data = [[5, 3, 3, 5, 3], [4, 3, 3, 4, 3], [2, 3, 3, 1, 2], [5, 3, 3, 5, 3], [3, 3, 3, 3, 2], [7, 3, 3, 8, 4], [7, 3, 3, 8, 4]]
The entry just right of the centre entry -> 5
The smallest entry -> 1

array([3, 6, 3, 7, 2, 4, 5, 1, 4, 6])
The entry just left of the largest entry is 3
The entry just left of 1: 5

Read these off the matrix that follows. Counting starts at 1.
1) Read off the entry in row 3 and column 1.
2) Read off the entry in row 2 and column 1.
3) Read off the entry in the bottom-right corner.
4) Read off the entry at row 1, column 3.
[[2, 0, 0, 0],
 [30, -1, 0, 1],
 [8, 0, 0, 0]]
1) 8
2) 30
3) 0
4) 0

Questions about the row below.
1) The 1st entry from the left?
2) The second entry from the left?
3) The entry just right of the centre entry?
4) The third entry from the right?
5) The entry just right of the largest entry?
6) The 1st entry from the right?
7) The entry just left of 28?
[-5, 5, 24, 34, 28, 8, -12, -21, -18, -14, -14, 0, -14]
1) -5
2) 5
3) -21
4) -14
5) 28
6) -14
7) 34

grid =
array([[ 32,  23, -10,  29,  27,   2,  -8,   8],
       [ 14,  -7, -17,  26, -32, -20,  28, -31]])
The largest entry in the last row: 28
The top entry of the column that holds the smallest entry -> 27
The entry just left of 29 is -10
Give the entry in the bottom-right corner.
-31
The entry just right of 26 is -32
The largest entry in the last column is 8
The entry just left of -8 -> 2
Give the first entry in reading order.
32
Give the first entry in the row that holds the smallest entry.
14
The entry just right of -7 -> -17

Read these off the matrix that follows.
1) Which number is the entry directly below 5471?
2) Which number is the entry directly above 6295?
3) Which number is the entry directly below 7079?
4) Which number is the entry in the top-right corner?
5) Which number is the entry just right of 5815?
6) Which number is the entry directly below 8426?
7) Which number is the entry just right of the largest entry?
8) Which number is the entry in the bottom-right corner?
6762  9317  4300  9225  6123  8677  4355  7097
6349  5868  8529  7079  7394  7158  9400  7676
7498  5067  5424  4379  6493  5815  3478  6295
4995  8412  3752  7941  4486  8816  8441  7037
8517  6545  3026  6916  5687  7373  5440  4658
6618  6890  3642  4820  2715  6897  7537  4495
7494  5471  4060  5302  4148  8400  8195  5643
5281  6782  8426  7330  8227  3906  4826  5663
7130  3429  8594  6273  5557  3867  3977  4200
5189  3514  9872  5206  6204  5341  8417  7091
5002  8107  5941  5445  6784  7602  9410  7898
1) 6782
2) 7676
3) 4379
4) 7097
5) 3478
6) 8594
7) 5206
8) 7898

arr =
[[ 28 -23   0  16]
 [ 11  21  14 -17]]
The top entry of the column that holds the smallest entry: -23
The entry in the top-left corner -> 28
The bottom-right entry is -17

A =
[[  1  23 -10 -14  21  -1  -2  -2  15  -7]
 [-12   2   7  10  -2  -4  -5  -6 -13  -8]
 [ 12   0   8   3  -6 -15 -15 -14  10  -1]
 [ -5   4  -1   0   3   2   2  -1  -3  -1]
 [ -5   6  -3   2   3   4   4  -3  -2  -1]
 [ -5   3  -2  -1   1   5   4  -6  -3  -1]
 [ -5  -2  -4   1   0   3   3   0  -3  -2]
 [ -1 -10   4  -6   4 -10  -8  30  -7  -7]
 [ -6  -5 -10  -3  -2  19  19  -1  -4   3]
 [ -5  11  -1   0   8   2   1  -1  -1  -5]
 [ -4   8  -1   0   5   3   2  -3  -1  -2]
 [ 18  -2   3  -9   1  -6  -6  12  15  10]
 [ -5  -8  -7  20  -9   9  11   0  -8   3]
 [ 10 -20  20   0 -19  -4  -5   2  -7  18]]
The top-right entry: -7
Give the entry just left of the largest entry.
A: -8
The entry just left of -20: 10
The 2nd entry in reading order -> 23
The 1st entry in reading order: 1
The smallest entry in the last column -> -8
Give the smallest entry in the last row.
A: -20
Give the second entry on the diagonal from the top-right corner.
A: -13
Give the 3rd largest entry.
A: 21
The second-last entry, reading row by row is -7
Give the largest entry in the first column.
A: 18
The third entry on the main diagonal -> 8
The bottom-right entry is 18
The first entry of the largest entry's row: -1
Give the smallest entry in the first column.
A: -12
The entry directly above the smallest entry is -8
The entry directly above the largest entry -> 0
Give the entry just right of the largest entry.
A: -7
The 2nd entry on the main diagonal is 2
Give the last entry of the largest entry's row.
A: -7
The fifth-last entry, reading row by row is -4
Give the third entry, reading row by row.
A: -10
Give the largest entry in the last row.
A: 20

[[-20, 3, 10, 29, -15, -4, 6, 32, 8, 1, -4, -10, -7],
 [23, -10, -2, -7, 0, -7, 9, 21, -2, -1, 4, -12, -11],
 [8, -5, 15, 3, -4, 4, -11, 2, 15, 4, 0, 21, -12],
 [5, -5, 3, 16, 5, 1, 3, 2, 2, 4, 4, 2, -11]]
Counting starts at 1.
The entry in the bottom-left corner -> 5
Which number is the bottom-right entry? -11
The entry in the top-right corner: -7
Which number is the entry in row 2 and column 2? -10
The top entry of the column that holds the smallest entry -> -20
Which number is the entry in row 3 and column 1? 8
Which number is the entry just left of 10? 3
Which number is the entry at row 2, column 1? 23
Which number is the entry in row 1 and column 3? 10
Which number is the entry directly below the largest entry? 21
The entry at row 3, column 3 -> 15
Which number is the entry at row 3, column 2? -5
Which number is the largest entry? 32
The entry directly above 9 -> 6

-0.26   0.04  -0.11  -0.04  -0.04  -0.13  -0.09   0.03  -0.07  -0.23  -0.13   0.14  -0.06   0.23
-0.23   0.02  -0.09  -0.04  -0.08  -0.09  -0.10   0.03  -0.11  -0.20  -0.14   0.09  -0.05   0.18
-0.22   0.02  -0.05  -0.02  -0.16  -0.01  -0.12   0.08  -0.18  -0.20  -0.18   0.06   0.00   0.20
Counting starts at 1.
The entry at row 1, column 2?
A: 0.04
The entry at row 2, column 1?
A: -0.23
The entry directly below 0.09?
A: 0.06
The entry in the bottom-right corner -> 0.20
The entry just left of -0.14?
A: -0.20
The entry in row 1 and column 1?
A: -0.26
The entry just right of 0.06: 0.00
The entry at row 1, column 3 is -0.11
The entry in the bottom-left corner?
A: -0.22
The entry directly below the largest entry is 0.18
The entry just left of the largest entry -> -0.06
The entry in row 3 and column 2 -> 0.02
The entry at row 3, column 3?
A: -0.05
The entry in the top-right corner -> 0.23
The entry directly above 0.08?
A: 0.03
The entry in row 2 and column 2?
A: 0.02
The entry just right of -0.02?
A: -0.16
The entry directly below -0.06?
A: -0.05
The entry just left of 0.08?
A: -0.12

W =
 23   35   12  -30   24   15
  7  -19  -38   -6    2   19
 31   10   16   19   -9  -29
 15    7    8   13   -7  -15
 16   27    8  -24   19   13
-24   11  -14   -5   -6   -2
 29   23   16   -3    6  -10
 13    2    4   16  -10  -17
-17  -14   30    9   -1   20
Give the second-last entry, reading row by row.
Answer: -1
Give the entry just right of the smallest entry.
Answer: -6
The entry directly above the smallest entry: 12
The first entry, reading row by row: 23
The 3rd largest entry -> 30
The minimum: -38
Give the entry in the bottom-left corner.
Answer: -17
Give the first entry on the diagonal from the top-right corner.
Answer: 15
The entry directly below -7: 19
The last entry, reading row by row: 20
Give the entry just left of -15.
Answer: -7
Give the entry just left of the smallest entry.
Answer: -19
Give the first entry in the row that holds the smallest entry.
Answer: 7
Give the 5th entry from the end, reading row by row.
Answer: -14
The largest entry -> 35
Give the 2nd largest entry.
Answer: 31
Give the 3rd entry from the end, reading row by row.
Answer: 9
Give the entry directly below the smallest entry.
Answer: 16
Give the smallest entry in the first column.
Answer: -24
The smallest entry in the last column -> -29
